Below are the code and all the weights of a small trained network. Each question names an input and a target symbol and asks about switching units off, where a switched-off unit gives its printed mean instead of its output.

import numpy as np


def w(rows, s, z=0):
    codes = np.array(rows[::2]) - 128.0
    scale = np.full(codes.shape[1], s)
    scale[-1] = z or s
    return codes * scale


def norm(h):
    return h / np.sqrt((h * h).mean(-1, keepdims=True) + 1e-5)


def f(y):
    return y / 2 * (1 + np.tanh(0.7978845608 * (y + 0.044715 * y**3)))


def softmax(a):
    e = np.exp(a - a.max(-1, keepdims=True))
    return e / e.sum(-1, keepdims=True)


def log_softmax(a):
    a = a - a.max(-1, keepdims=True)
    return a - np.log(np.exp(a).sum(-1, keepdims=True))


def net(x, mask):
    ids = ['αβδεηλμξπφω'.index(c) for c in x.split()]
    T = len(ids)
    res = E[ids] + P[:T]
    u = 0
    for l in range(2):
        q, k, v = (norm(res) @ M[l].T for M in (Q, K, V))
        z = softmax(np.where(np.tri(T) > 0, q @ k.T / 2**0.5, -1e9)) @ v
        res = res + np.where(mask[u], z, O[l][:, -1]) @ O[l][:, :-1]
        u += 1
        y = f(norm(res) @ A[l][:, :-1].T + A[l][:, -1])
        res = res + np.where(mask[u : u + 16], y, B[l][:, -1]) @ B[l][:, :-1]
        u += 16
    return log_softmax(norm(res)[-1] @ U[:, :-1].T + U[:, -1])


Q, K, V, O, A, B = {}, {}, {}, {}, {}, {}
E = w([
[103,167,49],'α',
[101,125,12],'β',
[104,126,5],'δ',
[112,38,153],'ε',
[135,9,149],'η',
[133,135,35],'λ',
[182,111,92],'μ',
[214,100,214],'ξ',
[139,113,21],'π',
[136,110,25],'φ',
[138,80,8],'ω',
],0.014)
P = w([
[147,199,3],'0',
[93,175,65],'1',
[72,144,87],'2',
[59,133,106],'3',
[49,122,113],'4',
[43,106,113],'5',
[36,92,115],'6',
],0.0051)
Q[0] = w([
[62,255,244],'0.h1',
[234,145,116],'0.h1',
],0.0082)
K[0] = w([
[2,83,51],'0.h1',
[247,88,66],'0.h1',
],0.0097)
V[0] = w([
[143,149,248],'0.h1',
[176,130,118],'0.h1',
],0.012)
O[0] = w([
[165,6,83,2],'0.h1',
[158,129,144,162],'0.h1',
],0.011,0.0096)
A[0] = w([
[144,133,142,116],'0.n1',
[67,106,158,124],'0.n2',
[73,123,55,70],'0.n3',
[72,119,136,87],'0.n4',
[168,156,103,108],'0.n5',
[145,146,4,157],'0.n6',
[128,145,175,95],'0.n7',
[168,159,101,101],'0.n8',
[11,119,95,66],'0.n9',
[173,113,147,55],'0.n10',
[143,82,105,215],'0.n11',
[144,124,124,94],'0.n12',
[195,134,132,120],'0.n13',
[222,158,170,104],'0.n14',
[116,134,174,86],'0.n15',
[139,54,239,4],'0.n16',
],0.016,0.0041)
B[0] = w([
[130,131,129,124],'0.n1',
[97,67,119,141],'0.n2',
[114,251,151,179],'0.n3',
[82,107,121,140],'0.n4',
[155,177,144,153],'0.n5',
[221,89,125,254],'0.n6',
[161,71,119,153],'0.n7',
[160,184,146,157],'0.n8',
[7,158,128,207],'0.n9',
[105,178,135,115],'0.n10',
[223,97,171,154],'0.n11',
[126,135,135,114],'0.n12',
[113,184,156,125],'0.n13',
[148,190,164,152],'0.n14',
[142,72,117,139],'0.n15',
[87,67,169,150],'0.n16',
],0.024,0.0065)
Q[1] = w([
[19,178,14],'1.h1',
[88,2,185],'1.h1',
],0.0058)
K[1] = w([
[127,144,3],'1.h1',
[36,130,167],'1.h1',
],0.0071)
V[1] = w([
[53,148,37],'1.h1',
[133,112,4],'1.h1',
],0.016)
O[1] = w([
[172,192,152,111],'1.h1',
[252,130,120,1],'1.h1',
],0.017,0.0038)
A[1] = w([
[65,110,6,149],'1.n1',
[80,109,72,50],'1.n2',
[82,76,166,182],'1.n3',
[136,112,120,76],'1.n4',
[77,32,128,157],'1.n5',
[104,110,122,192],'1.n6',
[139,121,116,126],'1.n7',
[164,98,27,78],'1.n8',
[113,119,137,43],'1.n9',
[142,112,219,2],'1.n10',
[66,157,131,45],'1.n11',
[117,123,241,27],'1.n12',
[108,116,113,48],'1.n13',
[160,144,80,211],'1.n14',
[122,124,222,182],'1.n15',
[120,140,63,129],'1.n16',
],0.019,0.0024)
B[1] = w([
[251,131,64,181],'1.n1',
[185,139,87,141],'1.n2',
[173,182,84,196],'1.n3',
[113,122,134,114],'1.n4',
[90,215,238,227],'1.n5',
[134,151,117,144],'1.n6',
[119,121,136,121],'1.n7',
[64,181,49,154],'1.n8',
[137,140,102,117],'1.n9',
[179,58,91,141],'1.n10',
[75,148,226,253],'1.n11',
[146,79,62,168],'1.n12',
[146,139,107,116],'1.n13',
[160,148,149,188],'1.n14',
[98,55,68,185],'1.n15',
[156,123,158,157],'1.n16',
],0.024,0.0056)
U = w([
[162,215,166,155],'α',
[88,162,39,49],'β',
[101,155,41,48],'δ',
[2,149,150,135],'ε',
[107,94,180,26],'η',
[168,123,96,81],'λ',
[186,81,178,87],'μ',
[58,66,78,175],'ξ',
[158,125,96,74],'π',
[138,102,91,254],'φ',
[156,131,87,66],'ω',
],0.02,0.0081)

Each question gives the input, a string of symbols that net reads in full, and the target symbol t.
The units are the heads (2 rows each of Q, K, V and O) and the neurons (one row each of A and B). Each row of codes is followed by its name. A weight is (code - 128) times the scale printed after its matrix; where a second scale follows, it is the last column's (O, A, B and U).
mask holds one flag per unit, layer by layer, with each layer's heads first. A switched-off unit (its flag False) gives its mean, the last column of its rows in O or B, instead of its output. The means were averaged over made-up inputs and are rounded, as every weight is.
A unit's drop is (log p(t) with every unit on - log p(t) with that unit switched off) / (log p(t) with every unit on - log p(t) with every unit switched off).
The circuit of an input: a set's keep is (log p(t) with only the set's units on - log p(t) with every unit switched off) / (log p(t) with every unit on - log p(t) with every unit switched off). Starting from the 12 units with the biggest drops (on a tie, the unit counted first), units are removed one at a time, each time the one whose removal leaves the highest keep (on an exact tie, the one counted first), for as long as the keep stays at least 0.8.
circuit, biggest first: the units of the circuit, biggest drop first
most important unit: the unit with the biggest drop
top k neurons: the k neurons with the biggest drops, biggest first
k most important neurons of layer l: the k neurons of layer l with the biggest drops, biggest first
drop of u: that unit's drop, to one decimal
input φ μ ω π η ξ ω, target φ: circuit, biggest first => 0.h1, 1.n8, 0.n11
input μ β ω δ ξ ξ, target ε: 4 most important neurons of layer 0 => 0.n6, 0.n3, 0.n7, 0.n15
input α ξ λ μ α β μ, target μ: most important unit => 0.n11
input λ ξ λ μ λ β, target β: circuit, biggest first => 1.n8, 0.h1
input ξ α φ λ ε π, target φ: 2 most important neurons of layer 1 => 1.n8, 1.n11
input ξ β δ μ μ λ φ, target φ: circuit, biggest first => 0.h1, 1.h1
input μ δ ξ β, target β: 3 most important neurons of layer 1 => 1.n8, 1.n11, 1.n1
input η ξ η φ, target φ: circuit, biggest first => 0.h1, 1.n8, 0.n11
input ω μ μ, target ε: top 3 neurons => 0.n6, 0.n11, 0.n3
input β η ξ λ μ, target μ: 3 most important neurons of layer 0 => 0.n11, 0.n9, 0.n6
input ω λ ξ ξ, target ε: 2 most important neurons of layer 0 => 0.n6, 0.n16
input δ δ β π μ α μ, target ε: top 3 neurons => 0.n6, 1.n1, 0.n11
input η φ μ β ξ ω, target φ: top 3 neurons => 1.n11, 0.n6, 0.n9
input ε μ η π ξ, target ξ: most important unit => 0.n14
input ξ δ η ω φ λ, target φ: 2 most important neurons of layer 0 => 0.n6, 0.n11
input ξ μ π, target φ: drop of 1.n8 => 0.3
input η ε μ λ ξ, target ξ: drop of 0.n14 => 0.1
